Below are the code and all the weights of a small trained network. Each question names an input and a class and asks about switching units off, where a switched-off unit gives its printed mean instead of its output.

import numpy as np


def w(rows, s, z=0):
    codes = np.array(rows[::2]) - 128.0
    scale = np.full(codes.shape[1], s)
    scale[-1] = z or s
    return codes * scale


def f(y):
    return y / 2 * (1 + np.tanh(0.7978845608 * (y + 0.044715 * y**3)))


def log_softmax(a):
    a = a - a.max(-1, keepdims=True)
    return a - np.log(np.exp(a).sum(-1, keepdims=True))


def net(x, mask):
    res = np.array(x, float).reshape(1, 7) / 4 @ E
    y = f(res @ A[0][:, :-1].T + A[0][:, -1])
    res = res + np.where(mask, y, B[0][:, -1]) @ B[0][:, :-1]
    return log_softmax(res[-1] @ U[:, :-1].T + U[:, -1])


A, B = {}, {}
E = w([
[17,174,122,48,60,142,79,59,65,138,206,119],'x0',
[146,162,161,38,128,89,85,99,250,86,71,137],'x1',
[245,101,79,146,100,162,62,95,112,2,178,87],'x2',
[135,209,61,114,198,190,190,98,185,149,176,14],'x3',
[210,186,173,70,165,211,196,106,69,104,154,239],'x4',
[139,98,188,63,60,178,174,244,128,113,127,28],'x5',
[108,215,164,206,102,191,60,202,204,140,196,182],'x6',
],0.0059)
A[0] = w([
[134,71,168,161,57,117,92,133,96,114,102,177,51],'n0',
[142,167,157,30,127,89,107,93,236,84,54,129,145],'n1',
[252,114,80,151,90,148,85,127,117,30,161,66,133],'n2',
[100,141,99,166,182,96,93,51,136,110,110,187,71],'n3',
[87,110,108,175,100,107,76,135,160,148,72,61,67],'n4',
[213,97,134,215,144,99,172,163,185,122,76,121,71],'n5',
[119,117,94,181,165,153,132,179,58,157,155,113,81],'n6',
[70,138,106,45,84,125,100,118,88,129,189,111,30],'n7',
[169,141,191,85,149,175,146,124,96,106,127,203,102],'n8',
[171,108,152,221,204,146,139,182,181,110,66,109,59],'n9',
[110,100,99,216,166,143,146,117,61,165,175,149,111],'n10',
[74,157,191,97,158,96,216,152,163,216,83,132,104],'n11',
[133,85,190,145,93,79,80,137,87,96,106,187,106],'n12',
[145,175,65,123,169,166,158,102,184,149,155,65,41],'n13',
[128,138,155,81,104,111,155,219,116,101,139,71,49],'n14',
[137,172,139,171,134,178,73,164,170,159,160,134,54],'n15',
[133,163,56,151,167,122,134,51,159,158,154,145,62],'n16',
[101,85,93,186,94,104,95,137,161,157,127,79,70],'n17',
[138,32,78,3,148,84,197,38,36,130,61,80,101],'n18',
[139,109,214,88,100,167,170,170,126,112,146,96,77],'n19',
[118,79,170,134,31,94,131,136,128,111,102,203,48],'n20',
[141,174,165,33,138,106,75,111,227,103,93,158,127],'n21',
[100,80,82,145,135,78,101,127,165,150,134,59,29],'n22',
[129,117,145,93,58,172,149,177,129,133,106,75,48],'n23',
[130,121,150,149,198,104,163,186,145,166,95,136,84],'n24',
[168,183,162,85,179,173,209,109,123,105,149,174,71],'n25',
[60,183,165,208,53,186,90,163,163,99,214,173,69],'n26',
[142,179,180,155,113,152,77,193,204,148,192,165,45],'n27',
[74,109,99,152,92,62,96,149,161,116,117,90,46],'n28',
[140,148,82,167,183,78,94,57,185,153,130,216,111],'n29',
[179,110,132,189,161,89,174,185,156,99,85,142,6],'n30',
[134,89,97,195,94,144,164,142,50,200,185,128,153],'n31',
[76,101,95,93,115,94,77,132,195,123,121,92,73],'n32',
[62,152,186,103,142,114,191,146,133,205,83,158,132],'n33',
[188,116,103,137,79,149,86,110,124,37,146,111,95],'n34',
[124,101,86,172,74,179,184,188,67,138,138,114,85],'n35',
[67,153,142,124,158,93,164,175,131,203,113,139,47],'n36',
[135,98,207,103,68,156,198,165,160,120,151,75,24],'n37',
[132,185,81,134,172,193,149,119,179,154,147,66,76],'n38',
[137,110,183,66,72,149,160,187,167,99,114,76,81],'n39',
[22,182,129,84,37,147,51,69,89,135,162,106,72],'n40',
[172,150,158,56,141,178,181,106,122,131,159,197,88],'n41',
[172,171,163,87,174,165,154,124,86,116,126,187,122],'n42',
[102,75,149,131,106,90,81,141,97,104,99,212,76],'n43',
[136,147,116,183,157,93,115,17,129,146,116,166,129],'n44',
[86,103,142,180,118,93,94,116,165,124,120,64,16],'n45',
[106,128,86,154,117,78,112,143,159,129,137,82,20],'n46',
[105,186,86,119,187,136,211,84,157,121,158,40,47],'n47',
],0.0071,0.0017)
B[0] = w([
[208,83,110,94,91,146,192,135,171,182,184,154,185],'n0',
[187,115,151,165,42,177,134,42,80,174,57,2,213],'n1',
[105,210,49,142,43,59,92,93,201,69,101,199,234],'n2',
[156,203,141,196,182,68,119,198,123,146,205,66,192],'n3',
[106,109,72,144,161,211,68,192,88,112,111,143,184],'n4',
[163,172,174,44,197,127,140,66,11,104,119,183,202],'n5',
[165,127,168,143,75,160,106,71,100,152,71,105,171],'n6',
[155,154,161,57,209,88,146,63,63,102,146,168,184],'n7',
[78,102,26,135,144,214,73,178,84,151,123,97,191],'n8',
[134,151,190,8,178,133,158,74,22,108,120,199,198],'n9',
[149,157,166,177,71,132,102,103,97,138,92,32,193],'n10',
[126,168,74,157,46,85,94,102,152,71,132,196,207],'n11',
[197,51,115,100,107,132,209,180,210,217,196,131,197],'n12',
[209,63,116,67,72,140,190,160,189,227,185,175,193],'n13',
[165,197,127,166,182,70,129,179,124,138,191,89,169],'n14',
[104,38,204,121,148,131,211,122,207,71,86,151,169],'n15',
[174,113,131,134,128,53,114,189,141,154,202,100,179],'n16',
[98,120,55,122,170,203,56,144,91,131,91,142,177],'n17',
[53,26,201,204,209,115,206,136,247,8,80,160,255],'n18',
[101,175,108,196,168,84,105,213,102,136,179,87,175],'n19',
[211,54,99,87,77,155,198,168,154,206,186,156,185],'n20',
[170,107,189,176,64,182,140,49,35,146,74,12,200],'n21',
[77,70,74,133,165,214,78,163,130,122,149,143,177],'n22',
[117,183,134,180,163,61,110,179,97,142,223,88,168],'n23',
[147,170,119,86,118,97,120,83,95,74,119,190,165],'n24',
[86,91,45,127,159,215,69,178,114,145,115,133,199],'n25',
[96,51,211,170,188,118,184,123,186,60,68,152,219],'n26',
[77,58,186,189,170,126,184,102,199,66,82,127,193],'n27',
[116,111,67,127,152,217,103,183,113,112,114,145,176],'n28',
[132,185,133,195,151,78,134,180,97,127,169,61,214],'n29',
[186,164,157,47,190,126,136,83,51,110,144,185,177],'n30',
[159,117,177,174,63,171,145,17,80,162,47,73,208],'n31',
[130,110,91,135,141,187,127,132,64,132,86,99,171],'n32',
[115,181,47,149,16,88,104,93,171,72,110,185,203],'n33',
[119,200,60,130,45,93,119,93,188,104,122,192,188],'n34',
[132,143,167,168,84,103,137,102,84,153,89,59,185],'n35',
[95,174,71,147,73,113,107,77,167,89,139,187,177],'n36',
[155,197,148,165,150,78,141,216,107,103,180,100,176],'n37',
[192,78,108,62,91,137,235,133,181,189,167,155,195],'n38',
[154,165,146,190,170,42,119,160,100,131,174,46,183],'n39',
[171,177,170,6,216,90,137,47,4,96,145,227,227],'n40',
[54,105,45,131,166,242,61,188,72,115,96,128,195],'n41',
[54,83,53,143,139,198,63,202,99,114,109,105,192],'n42',
[193,76,105,107,91,115,195,182,157,222,221,154,194],'n43',
[112,211,162,215,173,53,119,197,106,109,215,39,196],'n44',
[50,97,57,127,146,208,69,188,71,140,142,158,165],'n45',
[117,98,53,115,141,191,120,148,108,132,130,145,153],'n46',
[203,44,133,70,84,149,234,139,200,199,215,169,205],'n47',
],0.0055,0.0074)
U = w([
[188,66,115,68,94,132,194,162,187,254,208,170,100],'0',
[82,103,50,132,183,230,60,187,89,138,116,141,103],'1',
[139,214,151,192,190,20,118,200,105,142,205,63,122],'2',
[149,176,184,8,216,106,135,52,40,106,133,215,147],'3',
[87,49,204,183,200,114,179,113,225,48,74,155,86],'4',
[119,214,52,144,10,71,99,82,179,81,122,213,132],'5',
[162,132,182,164,47,169,126,48,78,184,61,23,229],'6',
[116,156,164,83,140,92,82,120,180,176,97,131,252],'7',
],0.0093,0.0023)

Each question gives the input, the list of numbers given to net, and the class t.
The units are the neurons (one row each of A and B). Each row of codes is followed by its name. A weight is (code - 128) times the scale printed after its matrix; where a second scale follows, it is the last column's (A, B and U).
mask holds one flag per neuron, in row order. A switched-off neuron (its flag False) gives its mean, the last column of its row in B, instead of its output. The means were averaged over made-up inputs and are rounded, as every weight is.
A unit's drop is (log p(t) with every unit on - log p(t) with that unit switched off) / (log p(t) with every unit on - log p(t) with every unit switched off).
The circuit of an input: a set's keep is (log p(t) with only the set's units on - log p(t) with every unit switched off) / (log p(t) with every unit on - log p(t) with every unit switched off). Starting from the 12 units with the biggest drops (on a tie, the unit counted first), units are removed one at a time, each time the one whose removal leaves the highest keep (on an exact tie, the one counted first), for as long as the keep stays at least 0.8.
units of the circuit, in order: the units of the circuit, biggest drop first
unit that matters most: the unit with the biggest drop
top k neurons: the k neurons with the biggest drops, biggest first
drop when u is switched off: that unit's drop, to one decimal
input [7,-6,0,4,5,-3,-8], class 4: units of the circuit, in order : (n18)
input [-3,-5,-1,8,7,-2,-8], class 0: top 4 neurons : (n47 n13 n38 n26)
input [6,6,4,1,-4,3,-3], class 3: top 2 neurons : (n40 n7)
input [5,5,2,-5,-4,-5,-3], class 0: units of the circuit, in order : (n43 n12)
input [-6,8,6,5,0,8,-3], class 2: top 2 neurons : (n39 n37)
input [6,-2,-8,-8,8,1,8], class 0: top 2 neurons : (n20 n43)
input [0,-4,7,-1,-5,0,-5], class 5: top 2 neurons : (n2 n34)
input [2,-3,-4,-5,-4,-6,1], class 2: top 2 neurons : (n44 n3)
input [0,0,-6,0,5,0,-4], class 5: units of the circuit, in order : (n33 n11)
input [2,-8,2,6,7,-3,-5], class 6: top 3 neurons : (n31 n10 n6)
input [3,-4,8,2,4,-6,2], class 5: top 2 neurons : (n2 n34)
input [-6,-4,7,5,7,-5,-2], class 1: top 2 neurons : (n25 n42)
input [-1,-6,-1,-6,-2,1,-5], class 0: top 3 neurons : (n12 n43 n0)
input [-8,6,7,4,-5,4,7], class 3: unit that matters most : n9
input [-7,0,6,5,2,3,4], class 3: top 2 neurons : (n9 n5)
input [-2,8,-6,3,6,0,4], class 6: top 2 neurons : (n21 n1)
input [-2,7,-4,-3,6,-3,-2], class 6: top 2 neurons : (n1 n21)
input [7,6,3,-1,-1,-5,7], class 3: top 3 neurons : (n40 n18 n7)
input [-8,2,-7,7,-2,6,8], class 3: top 2 neurons : (n9 n5)
input [-5,-4,6,4,-2,2,3], class 5: unit that matters most : n2
input [3,5,8,6,-6,1,-1], class 5: drop when n43 is switched off : 0.1
input [0,2,4,-8,5,5,2], class 0: drop when n11 is switched off : 0.0
input [0,2,0,-4,-2,-7,-8], class 4: drop when n14 is switched off : 0.2
input [6,0,7,-2,3,2,-1], class 5: drop when n2 is switched off : 1.5
